Here is a tiny trained network, its code and every weight. The questions are about switching its units off for an input and a class, where a switched-off unit gives its printed mean instead of its output.

import numpy as np


def w(rows, s, z=0):
    codes = np.array(rows[::2]) - 128.0
    scale = np.full(codes.shape[1], s)
    scale[-1] = z or s
    return codes * scale


def f(y):
    return y / 2 * (1 + np.tanh(0.7978845608 * (y + 0.044715 * y**3)))


def log_softmax(a):
    a = a - a.max(-1, keepdims=True)
    return a - np.log(np.exp(a).sum(-1, keepdims=True))


def net(x, mask):
    res = np.array(x, float).reshape(1, 8) / 4 @ E
    y = f(res @ A[0][:, :-1].T + A[0][:, -1])
    res = res + np.where(mask, y, B[0][:, -1]) @ B[0][:, :-1]
    return log_softmax(res[-1] @ U[:, :-1].T + U[:, -1])


A, B = {}, {}
E = w([
[75,151,57,122],'x0',
[136,90,159,116],'x1',
[137,64,85,118],'x2',
[45,194,123,218],'x3',
[141,154,122,52],'x4',
[1,2,121,185],'x5',
[127,165,170,167],'x6',
[215,62,36,227],'x7',
],0.009)
A[0] = w([
[124,174,86,111,184],'neuron 1',
[81,158,136,100,21],'neuron 2',
[196,220,116,43,157],'neuron 3',
[8,164,165,94,126],'neuron 4',
[168,184,121,78,126],'neuron 5',
[137,43,82,210,255],'neuron 6',
[168,199,129,30,111],'neuron 7',
[220,106,115,183,90],'neuron 8',
[135,70,163,95,124],'neuron 9',
[113,62,128,74,72],'neuron 10',
[117,2,130,81,188],'neuron 11',
[116,84,98,129,196],'neuron 12',
[90,127,23,70,72],'neuron 13',
[167,100,151,156,128],'neuron 14',
],0.012,0.0061)
B[0] = w([
[98,165,155,93,165],'neuron 1',
[146,121,150,156,144],'neuron 2',
[188,154,241,83,250],'neuron 3',
[85,129,244,197,213],'neuron 4',
[197,134,159,100,194],'neuron 5',
[169,216,139,21,241],'neuron 6',
[167,128,214,126,222],'neuron 7',
[195,165,149,150,190],'neuron 8',
[96,125,151,78,154],'neuron 9',
[105,113,108,96,148],'neuron 10',
[124,82,118,2,199],'neuron 11',
[117,147,75,64,168],'neuron 12',
[132,169,97,110,159],'neuron 13',
[170,132,174,86,153],'neuron 14',
],0.0086,0.015)
U = w([
[194,164,222,153,118],'0',
[135,27,3,234,7],'1',
[58,102,158,87,247],'2',
[154,186,78,86,229],'3',
[143,151,84,197,200],'4',
[172,88,69,240,11],'5',
[13,169,138,255,46],'6',
[148,30,32,227,2],'7',
],0.0095,0.0057)

Each question gives the input, the list of numbers given to net, and the class t.
The units are the neurons (one row each of A and B). Each row of codes is followed by its name. A weight is (code - 128) times the scale printed after its matrix; where a second scale follows, it is the last column's (A, B and U).
mask holds one flag per neuron, in row order. A switched-off neuron (its flag False) gives its mean, the last column of its row in B, instead of its output. The means were averaged over made-up inputs and are rounded, as every weight is.
A unit's drop is (log p(t) with every unit on - log p(t) with that unit switched off) / (log p(t) with every unit on - log p(t) with every unit switched off).
The circuit of an input: a set's keep is (log p(t) with only the set's units on - log p(t) with every unit switched off) / (log p(t) with every unit on - log p(t) with every unit switched off). Starting from the 12 units with the biggest drops (on a tie, the unit counted first), units are removed one at a time, each time the one whose removal leaves the highest keep (on an exact tie, the one counted first), for as long as the keep stays at least 0.8.
circuit, biggest first: the units of the circuit, biggest drop first
top k neurons: the k neurons with the biggest drops, biggest first
drop of u: that unit's drop, to one decimal
input [8,-1,0,4,-7,5,2,8], class 3: circuit, biggest first => (neuron 6)
input [6,-2,-6,-7,0,0,7,7], class 3: circuit, biggest first => (neuron 4; neuron 7)
input [-8,-4,-6,8,-6,6,-6,3], class 3: circuit, biggest first => (neuron 6; neuron 3; neuron 7)
input [3,2,-1,-5,4,1,0,-1], class 2: circuit, biggest first => (neuron 6; neuron 8; neuron 11)
input [-7,6,-8,3,8,8,7,3], class 2: circuit, biggest first => (neuron 3; neuron 8)
input [2,-2,6,3,-7,1,6,-3], class 6: top 2 neurons => (neuron 3; neuron 11)
input [2,1,5,-6,7,0,5,0], class 2: top 3 neurons => (neuron 11; neuron 6; neuron 8)
input [-2,5,-4,-3,-8,-3,-8,8], class 3: circuit, biggest first => (neuron 3; neuron 4)
input [-7,-5,-4,0,4,3,-3,-3], class 2: top 2 neurons => (neuron 3; neuron 8)
input [0,-4,8,0,-2,3,-5,0], class 3: circuit, biggest first => (neuron 6; neuron 4)
input [-1,-6,3,6,-5,8,-2,-3], class 6: top 2 neurons => (neuron 4; neuron 3)
input [4,1,-1,-4,3,1,1,0], class 2: top 2 neurons => (neuron 6; neuron 8)
input [-6,6,5,0,-6,4,-7,0], class 2: top 2 neurons => (neuron 11; neuron 9)
input [6,-8,8,2,3,-2,8,1], class 3: circuit, biggest first => (neuron 4)
input [4,-6,-3,6,2,6,6,6], class 3: drop of neuron 6 => 1.4
input [-3,-3,3,2,7,5,2,6], class 3: drop of neuron 3 => 0.0
input [-1,-6,4,2,-3,-1,-5,1], class 3: drop of neuron 4 => 0.1
